Below are the code and all the weights of a small trained network. Each question names an input and a target symbol and asks about switching units off, where a switched-off unit gives its printed mean instead of its output.

import numpy as np


def w(rows, s, z=0):
    codes = np.array(rows[::2]) - 128.0
    scale = np.full(codes.shape[1], s)
    scale[-1] = z or s
    return codes * scale


def f(y):
    return np.maximum(y, 0)


def softmax(a):
    e = np.exp(a - a.max(-1, keepdims=True))
    return e / e.sum(-1, keepdims=True)


def log_softmax(a):
    a = a - a.max(-1, keepdims=True)
    return a - np.log(np.exp(a).sum(-1, keepdims=True))


def net(x, mask):
    ids = ['ΓΛΞΣΩδεηθμτ'.index(c) for c in x.split()]
    T = len(ids)
    res = E[ids] + P[:T]
    u = 0
    for l in range(2):
        q, k, v = (res @ M[l].T for M in (Q, K, V))
        z = softmax(np.where(np.tri(T) > 0, q @ k.T / 3**0.5, -1e9)) @ v
        res = res + np.where(mask[u], z, O[l][:, -1]) @ O[l][:, :-1]
        u += 1
        y = f(res @ A[l][:, :-1].T + A[l][:, -1])
        res = res + np.where(mask[u : u + 8], y, B[l][:, -1]) @ B[l][:, :-1]
        u += 8
    return log_softmax(res[-1] @ U[:, :-1].T + U[:, -1])


Q, K, V, O, A, B = {}, {}, {}, {}, {}, {}
E = w([
[86,74,217,136,157,180,203,76],'Γ',
[146,106,82,195,89,76,134,66],'Λ',
[125,168,87,129,185,158,171,38],'Ξ',
[136,148,167,199,38,87,133,179],'Σ',
[134,84,45,127,237,112,153,158],'Ω',
[100,120,28,97,95,40,3,188],'δ',
[120,110,220,135,148,152,150,242],'ε',
[86,204,142,98,63,131,118,63],'η',
[179,93,118,201,158,110,182,191],'θ',
[142,242,129,41,156,155,109,147],'μ',
[66,88,130,49,181,137,73,195],'τ',
],0.0063)
P = w([
[135,132,110,203,117,204,103,122],'0',
[63,163,135,154,193,105,150,135],'1',
[110,124,33,1,123,97,210,158],'2',
[159,120,120,163,79,190,124,116],'3',
[92,158,185,143,145,93,150,147],'4',
[174,79,148,111,242,122,26,82],'5',
[156,126,125,152,91,168,132,118],'6',
[109,161,187,125,145,88,151,168],'7',
],0.0093)
Q[0] = w([
[80,117,64,61,79,136,254,151],'L0H0',
[127,154,165,177,188,72,53,136],'L0H0',
[211,98,147,130,202,155,24,97],'L0H0',
],0.0072)
K[0] = w([
[195,121,164,249,107,245,2,96],'L0H0',
[67,173,86,114,158,41,196,166],'L0H0',
[97,101,71,16,117,120,216,164],'L0H0',
],0.0084)
V[0] = w([
[176,173,18,106,173,126,105,254],'L0H0',
[148,56,90,117,108,117,69,192],'L0H0',
[155,32,223,161,124,147,161,207],'L0H0',
],0.0066)
O[0] = w([
[148,190,14,221,173,133,161,234,253],'L0H0',
[155,167,51,127,120,212,29,203,106],'L0H0',
[106,2,136,121,67,231,101,166,57],'L0H0',
],0.0056,0.002)
A[0] = w([
[135,159,142,3,194,6,91,53,175],'L0N0',
[162,187,68,157,7,119,92,82,162],'L0N1',
[207,203,170,131,110,180,125,39,233],'L0N2',
[77,158,136,69,196,14,140,112,166],'L0N3',
[242,96,17,132,133,221,94,180,224],'L0N4',
[84,157,123,151,234,61,170,168,198],'L0N5',
[84,222,99,108,250,104,229,182,253],'L0N6',
[103,224,173,107,68,142,135,151,191],'L0N7',
],0.0049,0.0029)
B[0] = w([
[175,3,214,159,131,98,162,206,176],'L0N0',
[145,242,100,200,85,54,109,123,157],'L0N1',
[158,134,164,164,138,211,149,121,175],'L0N2',
[134,83,181,136,140,61,176,177,185],'L0N3',
[160,125,42,138,129,186,99,164,197],'L0N4',
[82,141,143,176,204,97,159,170,210],'L0N5',
[111,141,117,124,187,112,177,172,254],'L0N6',
[108,174,188,125,121,195,139,207,168],'L0N7',
],0.006,0.0068)
Q[1] = w([
[161,119,105,127,118,125,164,161],'L1H0',
[118,128,86,106,70,114,193,146],'L1H0',
[254,111,114,228,210,124,84,155],'L1H0',
],0.007)
K[1] = w([
[169,142,123,139,106,170,110,110],'L1H0',
[185,191,162,254,118,203,16,62],'L1H0',
[176,108,105,77,96,124,172,124],'L1H0',
],0.01)
V[1] = w([
[1,177,184,78,127,142,51,179],'L1H0',
[22,78,148,86,249,197,164,147],'L1H0',
[107,166,202,153,49,140,141,237],'L1H0',
],0.005)
O[1] = w([
[24,209,205,112,164,95,2,178,77],'L1H0',
[66,89,94,40,198,91,130,54,252],'L1H0',
[57,80,173,174,115,206,75,219,251],'L1H0',
],0.0079,0.0026)
A[1] = w([
[255,66,74,87,130,132,180,73,225],'L1N0',
[96,65,148,213,199,62,150,173,158],'L1N1',
[239,11,140,158,105,173,119,169,199],'L1N2',
[165,121,180,167,106,251,167,62,164],'L1N3',
[78,141,39,83,170,144,127,161,252],'L1N4',
[183,118,99,236,18,163,61,99,149],'L1N5',
[83,169,142,162,92,119,148,95,166],'L1N6',
[62,53,109,76,190,129,138,158,243],'L1N7',
],0.0066,0.0032)
B[1] = w([
[180,80,35,46,194,76,172,70,165],'L1N0',
[126,135,170,173,69,131,187,134,249],'L1N1',
[216,42,186,85,150,203,111,211,173],'L1N2',
[45,174,154,76,222,70,170,133,161],'L1N3',
[95,168,67,161,88,146,80,87,209],'L1N4',
[146,134,169,138,106,2,110,105,167],'L1N5',
[77,160,128,179,79,158,188,79,143],'L1N6',
[97,114,154,168,64,116,96,85,232],'L1N7',
],0.0075,0.011)
U = w([
[81,85,92,116,55,220,14,73,246],'Γ',
[91,182,54,80,212,63,165,87,80],'Λ',
[199,123,139,107,130,3,154,71,24],'Ξ',
[135,82,178,133,122,252,112,193,140],'Σ',
[148,102,213,170,89,94,154,179,70],'Ω',
[157,249,87,142,194,217,132,182,121],'δ',
[176,84,45,140,105,230,146,77,140],'ε',
[50,174,151,197,69,82,172,92,204],'η',
[76,42,171,19,183,111,87,72,175],'θ',
[110,155,64,127,100,48,16,117,175],'μ',
[203,89,132,84,193,130,163,198,6],'τ',
],0.0063,0.0022)

Each question gives the input, a string of symbols that net reads in full, and the target symbol t.
The units are the heads (3 rows each of Q, K, V and O) and the neurons (one row each of A and B). Each row of codes is followed by its name. A weight is (code - 128) times the scale printed after its matrix; where a second scale follows, it is the last column's (O, A, B and U).
mask holds one flag per unit, layer by layer, with each layer's heads first. A switched-off unit (its flag False) gives its mean, the last column of its rows in O or B, instead of its output. The means were averaged over made-up inputs and are rounded, as every weight is.
A unit's drop is (log p(t) with every unit on - log p(t) with that unit switched off) / (log p(t) with every unit on - log p(t) with every unit switched off).
The circuit of an input: a set's keep is (log p(t) with only the set's units on - log p(t) with every unit switched off) / (log p(t) with every unit on - log p(t) with every unit switched off). Starting from the 12 units with the biggest drops (on a tie, the unit counted first), units are removed one at a time, each time the one whose removal leaves the highest keep (on an exact tie, the one counted first), for as long as the keep stays at least 0.8.
units of the circuit, in order: the units of the circuit, biggest drop first
most important unit: the unit with the biggest drop
top k neurons: the k neurons with the biggest drops, biggest first
top k neurons in layer l: the k neurons of layer l with the biggest drops, biggest first
input ε Ω Ξ, target Γ: units of the circuit, in order : (L0H0, L1H0, L1N4, L1N7)
input η Λ Ω ε Σ η, target Λ: units of the circuit, in order : (L1H0, L0H0, L1N0)
input η μ δ Ω, target ε: top 2 neurons in layer 0 : (L0N4, L0N7)
input Ω δ Ξ τ τ Σ, target Ξ: units of the circuit, in order : (L1H0, L0H0, L1N0, L0N7)
input τ τ μ Ξ Ξ Σ, target η: top 2 neurons in layer 1 : (L1N1, L1N2)
input η Ω Σ τ Σ δ, target Σ: units of the circuit, in order : (L0N0, L1N2, L1H0, L1N5)
input τ θ δ μ δ μ, target δ: most important unit : L0H0
input τ Λ Ω μ Ω τ, target Λ: units of the circuit, in order : (L1H0, L0H0)
input Ξ Γ μ, target Ξ: units of the circuit, in order : (L1H0, L0H0, L0N0, L1N0)
input Ξ θ Ω, target Ξ: top 2 neurons : (L1N0, L0N0)
input μ θ Σ ε η μ, target Σ: top 2 neurons : (L0N0, L1N2)
input ε Σ Ξ Λ θ η, target Ξ: top 2 neurons : (L0N0, L1N0)
input Ξ ε η, target Ξ: top 3 neurons : (L0N0, L1N0, L0N3)
input Γ μ Σ Σ Ξ η, target Σ: most important unit : L0N0
input η τ μ, target Ω: top 2 neurons : (L0N0, L0N3)
input Λ Λ Ξ Λ τ Σ, target Ξ: top 2 neurons : (L1N0, L0N7)
input Ω δ ε Ξ μ μ, target Γ: top 2 neurons : (L1N4, L1N7)
input μ Ξ ε, target η: top 2 neurons : (L1N2, L1N7)
input η η μ Σ μ η, target η: top 2 neurons in layer 1 : (L1N1, L1N2)
input μ μ Ω δ, target μ: most important unit : L1N5
input η η δ, target Ω: top 2 neurons : (L0N0, L0N3)
input Ω Λ Λ μ ε μ, target τ: top 3 neurons : (L0N0, L1N2, L1N0)
